[-32  45 -14  -3   7  -5  18  40 -30   1  55  11  13  20 -60  -9  22  -5
 -50  -6 -37 -17  27  15  25 -54  -8  -3  19  64 -28   5 -26 -47  43  26
 -16 -32  -3] => <100>
[ 27 -31 -51   1  -4 -38 -49  19 -19  -1  24   3   2 -37  35  -8  -2  17
   6   9  11  22  13 -21 -37 -13  28  31  32   3 -19  32  22   4 -20  42
  -2  55  -3] => <78>
[-33  19 -89  26 -13 -22  86  39 -73   0  34  -3  24  -2 -40   4 -23  18
  12 -13  46 -42  22  22   0 -30 -28 -42  11 -16 -38 -26  32  -6  73  22
 -23 -18  15] => <121>
[-40 -21  20  13  51 -32 -61   7  34  36 -38  -1  16 -28 -13 -19  57 -10
 -26  -5 -42 -26 -23  29   0 -23  18  33  61  -6 -30  20  -7  -7 -18 -10
 -24 -21 -43] => <100>
[ 12   8 -27  22  -2   8  55  31  -7  10  13   9  27 -36  -2  -5 -14  27
 -10 -52  38  38  54   1 -25 -41 -41  -2  43   9 -34   7  17 -19  29  59
  16  41  24] => <127>
[  1  17 -33  17 -17  -6  90  61  -1 -17  -4   5  11 -13  -4 -12 -31  17
  -2  -5  14  13  18  14  24  -6 -25 -25  11  -1 -34   9  24   0  70  31
  12 -22  -8] => <49>
[ -4   3 -45   0 -29 -18  43  29 -34 -26  55   5  37  -6  14   9  18  15
  46   9  30   2  22 -10 -46  21  -1 -40  23 -16 -25  14  19  37  30   1
  -4  48 -18] => <49>
[-17  -3  13  -7  60 -43 -48  52 -22   8 -17   7   5 -23 -38  -2  33   4
  37   0 -13 -41 -13  27  12 -40  11  22  28  27 -73   3   1  -1   5 -13
 -28 -50  -9] => <55>
[-31 -45   3  21 -39  31   2   5  18  14  24 -12  17 -44  28   0 -10  28
 -12   4  -5  40  -4   3 -25   2  -1 -41  -8 -24  -4 -17 -34  16 -12 -23
  18  32  25] => <127>
[-26  34 -66  14  -5  16 114  18 -56 -11  20  22  28 -39   2   1 -34   7
   7 -50  51 -13  48  16  -6   8 -62 -10  30 -14 -18 -25   7 -46  78  40
 -30  16  12] => <159>
[  1 -20   0   8  18 -21 -43  30  32  16 -26   7  26 -43  18 -16  37   5
 -14 -27 -14 -43   2  20  -2 -23  12  32   7  33 -74  15   3 -44  -5  11
 -25 -44 -29] => <173>
[ 15 -28  -3  41 -36   0 -88  17   9   8  -3  13  22 -32  53 -36   2  28
  12  44  11  -5  14  24 -23 -35  60  -2  49  54 -11  29 -19 -10 -19  13
  -8  38 -16] => <55>
[ 28 -19 -36   2 -22   9 -44  17   3  18   2   2  41 -34  30   2   6  13
  28   4  36  12  18  -1 -46  -6  43  12  47  28 -33  26  -7   7 -11  13
  -4  41  -4] => <212>
[-35 -14 -38  49 -16  -8 -23 -24  16  18  18 -19  36 -40   4 -16  27  10
 -52  48  21 -42  -2  -6 -37  26  44  -7   8 -47 -31 -19 -30  22  -9 -23
 -12  28  34] => <62>
[-42  -9 -18  -2  34   0 -31  36 -14  -6  13 -13  20 -33   3 -15  35 -13
  14  -1 -27 -34  30  15   9 -44  26  15  29  23 -59  -6 -38 -52   2  -2
 -24 -39 -20] => <55>
[  9  -5   5 -13  26 -26 -38  26  50  11  38   2  21 -12 -16 -10  72  -2
   0  -9 -50 -40 -10  10  23 -32  18  32  26  11 -34  32  17  -8 -22  -5
   0 -38 -56] => <173>
[-51 -30 -27  13 -23  -5 -46 -21  35  17   5 -11  -4 -45  38  14  -6  12
 -30  54  22  11 -11  29   9  16  28  17  -2 -70  18 -12 -33  -9 -13 -34
  -9  38  30] => <25>
[-58  24 -61  -2   7 -38  41  52 -22   6  45 -12  41   7 -35  -2  28  14
  13   0   2 -38  31   3  22 -80  24 -17  22   6 -44   4  -9 -35  69  35
 -34 -42  38] => <25>
[ 31  31 -41   8  13 -50  18  67 -16 -22  34  -6   4   2 -19   8  10  15
  -9 -10 -23  48  53  20   1 -43  -1   9   6  29 -49  32  14 -33  29  43
  19 -21  -8] => <49>
[-21 -19 -31   5  38 -27 -27  23 -11   9   5  14  21 -45   7   4  29 -17
   3 -28  -5   8 -10  46  -3  -5 -19  26  29  20 -36  -8  16  -7  -7   9
 -20 -19 -34] => <86>
[-42 -22  -2  29   0  -4  12 -13  20  25 -41  -5  -2 -12  -6 -13   4   2
 -39  29   8 -41 -17   0 -26  49  17  -9   8 -80   4  -8 -28  11  -6 -28
  -9  13  19] => <100>
[ 46 -20 -35  11  33 -13  -5  13 -56 -18   9  16   1 -35 -15  20  -2  26
  64 -19  28  45  16 -23 -65 -15  -5   3  27 -18 -25  -8  23  28 -33   4
   6  61   9] => <55>
[  8  11  -5  -6 -54 -16 -38  20  15   4  58   8  29  -8  50 -12   8  10
  28  33  -2  -4  15 -14   3  12  40 -19  25  38  14  38 -16   7 -13  -6
  -6  10  -1] => <86>
[-31 -33 -45  39  -3 -36 -45 -13   6  17 -12 -17  24 -26  22   9  30   1
  -2  46  21   9  -1   9 -39 -38  64  12  10 -56 -34 -10 -15   5 -21  -6
 -12  20  22] => <25>
[ -5 -40  14  40 -12 -11 -56  -8  42  13 -23 -18  -3   4  -4   5  22  15
 -38  37 -42  -4 -33  -9   3  16  55   2 -27 -22  21   3 -36  15 -32   1
  -9  -1   8] => <221>
[ -5   6 -22  35 -22 -16 -22   4 -28  10  25  28  56 -25  15  -1  20  13
  16  10  24 -12  16  21 -46 -15  30  -2  46   9 -21  18  -1   8  12   8
 -34  38  -8] => <159>
[-47 -33 -16  52 -25   0 -15  38  19  32 -16 -27  27 -25   1 -44  -8  20
 -24  33 -14 -43  13  29  -7  11  59 -29 -19 -38 -22 -10 -54  -1  13 -20
 -13 -31  46] => <55>
[-25  59 -32 -19  35 -23  52  26 -38 -14  58  12  29  10 -41  21  11  10
   0   0 -11 -38  20  -6  32 -39  -9   3  22  37 -50   0  -9 -36  61  19
 -23 -33  24] => <62>
[ 29  18 -41   3  11 -24  36  52   5  -9  28   0   7  -3 -12  -8  12  19
   2 -18 -28  11  30  -1  42 -33  14   3  -4  28 -28  28  46 -13   9  56
  11 -28 -20] => <49>
[-21  26 -18 -11  -6 -35  70  41   0   8  49   6  11   4 -53 -18  15  12
 -29 -20   0 -56  16 -12  15 -19 -23 -19  14 -34 -33   6  15   1  48   9
   4 -38  16] => <100>
[-18 -30 -19   2  71   1 -37  11  19  -1 -51   5   3 -23   4 -12  60   2
  39   1  -5 -66 -23  21  -2 -23   8  18  31  15 -30   8   8   2 -12 -14
 -26 -38 -50] => <55>
[-38 -14 -31  57 -11 -24 -24  -9  -9  28 -23  -3  30 -30   5  14  19  10
 -18  48   8  -3 -25  30  -5   7  39 -11   2 -43 -11 -24 -39   1 -13 -32
 -38  -1  29] => <86>
[  6  -1 -45   2 -10 -13   0   9 -18  -6  43  17  49 -39  40   3  11  22
  38  -6  53  26  29 -27 -59 -11  -9  11  43  16 -36  18  20   1  20  29
 -14  53  -2] => <25>
[ -2 -16 -23 -19  62 -21 -36  41   8 -12 -14  18 -20 -18 -31 -13  53   5
  45  -2 -19 -71 -21  22  23 -51  13  12  41  34 -30  16  27  -6 -24   2
 -11 -43 -34] => <55>
[-28  24   3  11 -63  28  89  51   0  16  39  22  38 -14  -4 -40 -22  28
 -24 -22 -22 -18  27  16  25 -33 -11 -54  52  62 -15   6 -12 -42  70  43
  -5 -14  -8] => <100>
[-10   0 -34  -8 -23  19   9  -2 -32   2  49  23  29 -25  29   3 -29 -21
  -4 -25  18  35  39 -12 -35  15  -5  16  28   7 -16   1  -6  -2   0  20
  -4  62  -2] => <100>
[ -7  -6 -13   9  58 -19   7  28 -29   5 -31  21   9 -45  -6  19  23  -1
  34 -25  -6  13 -24  25   3  10 -32  14  36  31 -44 -13  23  -7  -2  10
 -28 -25 -41] => <86>
[  4 -23 -19  11  31 -19 -42  35  35   7  -5  -5  22 -33  25 -19  32  -1
 -16 -31 -46 -10  22 -10   7 -17  13  36  32  60 -33  30   2 -39 -16  50
 -13 -35 -49] => <221>
[ 11  52 -57  12   3 -83  41  43 -49  -2  37   8  24  22 -76  18  11   0
  13 -15  38 -39  20 -27  18 -51 -15  12  14   6 -62  -1  25  19  64  60
 -29 -15  45] => <221>
[-17  -2 -55  28 -52 -48 -31  23 -29   6  55   8  56 -26  30 -23  14 -12
  25   1  56 -31  29  22 -54  -4  37   5  36 -11 -51  22   5  36  45  38
 -33  36  14] => <159>
[ 16  18 -43  26 -22 -17  40  31 -31  -8  27   1   7 -25 -18 -17 -28  18
 -10 -18  16   7  27  -4  -5 -36 -19  -4  25  10 -35  -3  14 -54  26  50
   3  -7  22] => <121>
[-35   4   0  -2  56 -35 -26  32 -19  19 -16   2  13 -24 -34   6  48 -16
  -5   4 -12 -40 -16   9   1 -27  11  30  53   4 -66   3   7   2   6 -10
 -37 -34 -38] => <100>
[  2  12 -89  26   9 -13  72  27 -32   1 -11  -4  24 -13 -15   2 -10  -5
 -17  -4  29  10  25  -2 -20 -58  -3  22  30 -17 -49  -9   8 -20  55  54
  -8  -1  17] => <78>
[-12 -30 -26  45 -24  -6 -63  12  19  16   4  -5   8 -16 -17  -7  -2  21
 -33  38 -30   6 -31  34 -15  -7  46  -8 -14 -13   6   9 -27  -4 -23 -18
  -9 -11  31] => <121>
[-15 -14 -61  -7  61 -17 -40  14   7  23   6 -17  39 -46 -12  -4  70 -18
  15 -35 -15 -30  22   2  27 -35  26  46  33  11 -81  13   8 -20  -9  32
 -23 -32 -48] => <212>
[ 39  -2 -19  18 -20 -40 -11   7 -14  -7  25  13  43 -11  32   3   6  23
  27 -15   4  18  34 -49 -44 -12   2  -7  24  32 -23  25   6  -3  -3  29
  -6  28 -12] => <221>
[ 12  29 -23 -19  -1 -19   9   7 -39 -13  76  -2  21 -17  -5  13  35  27
  39  10   1 -25  13 -19 -16  -5   0 -25  26  34 -13   1  27  21   8 -14
 -18  22 -16] => <62>
[-15  23 -44 -10   9 -19  85  40 -27  -3  46  15  28  -8 -32  -9  -3  26
  32 -34  15   1  28 -20   4 -58 -28 -25  46  17 -20  -1  33 -22  44  43
   2  -1  20] => <25>
[ 26 -42 -47  56 -20   5  -4  12   4  30 -41  -2  36 -65  10   4 -21  23
   9   4  15  45   5  31 -35  23  30  -2  -1 -56 -36  -4  -5  20  -2  -2
   0  27  13] => <212>
[ 16  17 -59  15   3 -29  51  42 -14   2  31   0   9 -11 -36 -14   5  30
   8 -26  14 -26  18  -5  17 -15 -30 -15   9  -1 -22   9  35   2  42  27
  -4  -7  -1] => <173>
[  0 -34  -6  31 -27 -18 -41  14  57  21  15 -16  18  -9  22 -20  23  28
  -6  47 -43  13 -12  -8  -4 -27  80  -9 -24 -14   0  25 -13   7 -28   3
  14 -28  19] => <25>
[-31  11 -29  -4   7 -18  62  38 -38   4  14   9  14 -17  -8  -4 -20  13
 -19 -33  13 -17  31   9   0 -20 -36 -11  31  -5 -36  -4   8 -33  60  24
 -15 -11  -3] => <100>
[ 29   3 -26   9   7 -22  49  47 -50   4   7  -6  19 -27 -43   5 -11  21
  12 -43  27   9  42   6  -5 -18 -10  -4  -1 -19 -65  -5  31  -9  47  47
   0   0   4] => <212>
[ 43   6 -25  21 -46 -51  15   8  -2   3  26  21  43   6   9   7   5  39
  50   2   0   6   9 -29 -29 -24   9 -38  26  13  10  25  18  31   4   8
  -5  28   9] => <221>
[ 31  19 -18   5 -20   5  42  56 -35 -18  38   7  -6 -12 -32   4 -15  34
  21 -12 -23  22   3  14   4 -46 -20 -32  19  55  -9   2  27 -38  24  22
   2 -30 -15] => <121>
[ 13 -11 -35   1  73 -33 -47  11 -26   8 -16  14  16 -34 -61  37  58   7
  20  -9   5  -4 -32  36  -6 -22 -13  42  20 -15 -54   2  25  11  -2  -8
 -31  -3 -27] => <212>
[-47 -22  10 -17  42   1 -25   9   5  19 -13  -8  -3 -45   1   8  29 -20
 -34 -28 -11  -4  -5  17  -5  -8   0  46  56 -13 -43 -15 -13 -32 -15   5
 -18   4 -29] => <100>
[  2  -2 -19   7  57 -32 -65   2  46  21  -4  -9  15 -25  -6 -18  88 -13
   4 -12 -55 -44   0  -3  44 -45  27  45  33  31 -49  28  12 -27 -42   8
 -16 -44 -70] => <173>
[-12 -30  -6  -3  36   1 -75  36  23  20  -5 -17  34 -22  19 -34  47  -7
   7 -31 -33 -13  32  24 -17 -86  54  24  50  73 -44  14 -11 -26 -35   8
  -2 -37 -32] => <55>
[ 12  16 -57  12  18 -28  87  48 -75  -2 -14  -1   1 -27 -15  13 -42  11
  19 -19  19  41  27   8 -16 -33 -40   3  38   1 -47 -19  28 -19  58  42
  -5  11   0] => <78>
[ 34 -10  29 -11  31   2 -13  -9 -26 -13 -19  14   3  -2   6   2   4  13
  73  -8  15   9  24 -49 -55 -23  12 -16  44   0  -2   8  10  17 -54 -33
  20  42 -14] => <55>
[-28 -21 -41  28   6 -34   8 -12 -28  20 -24 -31   5  -9 -10  35  18   8
 -16  50  19  -5  -9  -5 -51  24  33  -1 -34 -94 -42 -30 -35  33   4 -39
 -13  16  35] => <78>
[-39  28 -52  -2 -51 -33  47  54 -21  12  66   5  52 -12   5 -23  -3  36
  16 -10  37 -36  43   5   3 -45   3 -34  23  37 -37   9   0 -32  82  49
 -30  -6  50] => <25>
[ 39  17 -18 -10 -30 -18 -26  22 -28  -6  44  22  28 -23 -11  23  10   6
  60  20  27  16   4  10 -11   0   8   8  32  15 -42  26   7  30  24   5
 -10  41 -16] => <212>
[-44 -22 -64  43  15 -20 -10 -30 -23  25 -30 -34  28 -20  16  18  19  -7
  -2  30  59   6  14  -5 -51  -4  41  17  -7 -79 -29 -36 -11  17  -4  -5
 -29  35  36] => <25>
[-11 -16 -41 -20  38 -35 -27  48   7  -1  35  -1   0 -21 -11   0  41   0
 -13 -27  -6 -49  -3   4  -2  13 -21  34  28  51 -33   8  23  -3   1  36
 -14 -25 -35] => <221>
[ 21   5 -49  12 -18 -25  19  58 -10  14  20  -6   9 -11  -3 -15 -24  18
 -20  -3  -1  22  41  -6  -4 -47  26   5  22  35 -42  24  12   2  29  52
  19  -1  14] => <78>
[-19 -28 -26  19  38 -34 -79  -4  18   8 -18 -11   5 -36   9  15  49 -10
 -24  11 -15 -10 -30  51 -10 -33  25  67  26 -20 -50   5  -9 -55 -20  18
 -29 -25 -21] => <121>
[ -7  23 -41  22 -66  -5  14  65  18  18  50  10  53 -22  21 -26 -22  18
 -13  14  -3  14  48  26  21 -73  51   0  23  60 -36  26  -9 -46  53  63
 -12 -23  38] => <25>
[ 42   4 -43  36  -8 -36 -48   2 -24  10   2   4  38 -24   6  21  24   9
  28  48  23  19   5  23 -31  -9  42  33  25 -19 -45  22  -8  -3   5  14
 -22  33  -8] => <212>
[-27 -15 -45  77 -38 -27 -42  -9  30  30  -5  12  41 -16   9   3  -1  -2
 -43  80  -5   6 -26  38  17  -1  72   3 -14 -63  -4   3 -47  20 -11 -22
 -14  -7  42] => <86>
[-33  18 -55  14   4 -47  37  33 -31  -1  -6   9  38 -24  -4   4  10  32
  19   0  60 -32  24  10  -4 -74  -8  -7  47 -13 -47   5  18 -37  78  33
 -45  -2  26] => <25>
[-24 -36 -55  61   2 -49 -23   6 -23  14 -35 -17  19 -28 -11  27  -5  -1
 -19  25  27  14 -24   7 -37  13  20  16  -6 -65 -43 -30 -27  31  17   8
 -33  18  39] => <221>
[-29  -3 -27  18  29 -44 -68  36 -19   5  31  19  25 -32 -15  23  49 -20
  -7  17 -32   2 -21  64  26 -25  28  40  16  30 -62   5 -13 -16   4  20
 -43 -31 -23] => <86>
[ -2 -18 -55  10  56 -42 -34  36 -13  15  -7  -4  25 -40   8  21  48 -10
  27 -20   9 -16 -12  42  -7 -13   8  65  40   3 -84   8  29  -2  19  38
 -41 -10 -51] => <173>
[-57 -24  -9  38  40 -28 -67  21  18  31 -40  -4  46 -41   7 -17  53  -7
 -18  15  -6 -40 -12  46   4 -60  29  36  53  -4 -57  18 -16 -29  10  21
 -52 -20  -8] => <127>
[ -7  -6 -56  35 -24 -35 -25   2 -12  12  20  10  58 -19  34   7  11  25
   8  18  35 -17   9 -20 -27   3  11  -2  35  18 -21  16 -10  17  26  20
 -40  38  -1] => <221>
[ 23  43 -34 -40  19 -56  81  43 -24 -19  83   4  -1  15 -48   1  20  38
  36 -37   9 -58  37 -44  10 -12 -22 -33  10  17 -48  18  52  22  44  40
  22 -19  23] => <62>
[ 14 -45 -46  37 -29  -4 -27   5   4  24   1 -13  25 -24  -9  15   3  18
  -8  25  -2  22 -10  39 -38  19  59  -3 -38 -63 -16  -8 -23  23 -15 -10
   1  20  33] => <212>
[-18   2 -47  -2  55 -22 -17  43  -3  15  -2  -2  17 -26 -20  12  61   9
  15  -8   3 -56 -10  32  23 -38  -3  25  58  33 -53  11  29  -7  19  -1
 -37 -31 -64] => <173>
[-25 -35 -21   2  31  21  29   7 -28  -9   7 -41  -9 -24 -13   1  12  11
   9  -8  34 -20  15 -35 -46  40   4  -3 -12 -95  -8 -36 -17  18  -7 -18
  -3  26  23] => <55>
[ 27  -4 -11   8  -5 -20 -12  -8 -27  -2  13  17   7 -29  15   1   8  -8
  22 -22  24  39  19 -16 -58   6  -6  23  56  -9 -24  14  18  14 -11  39
  -2  80 -18] => <100>
[-38  -1  17 -20  68 -28 -36   8  -1  15 -29 -10 -14  -7 -21  -5  60 -32
  -3   1 -24 -51 -18  -2  10 -20   6  32  46   8 -42   2  10  -2 -23 -19
 -20 -42 -59] => <100>
[ 25  31  -9 -28  15 -26  39  63 -32 -20  90  11  -1  -5 -27  -5   7  21
  17 -61 -27  16  61 -21   2 -34 -26 -15  18  62 -38  29  28 -19  19  41
  34 -30 -23] => <159>
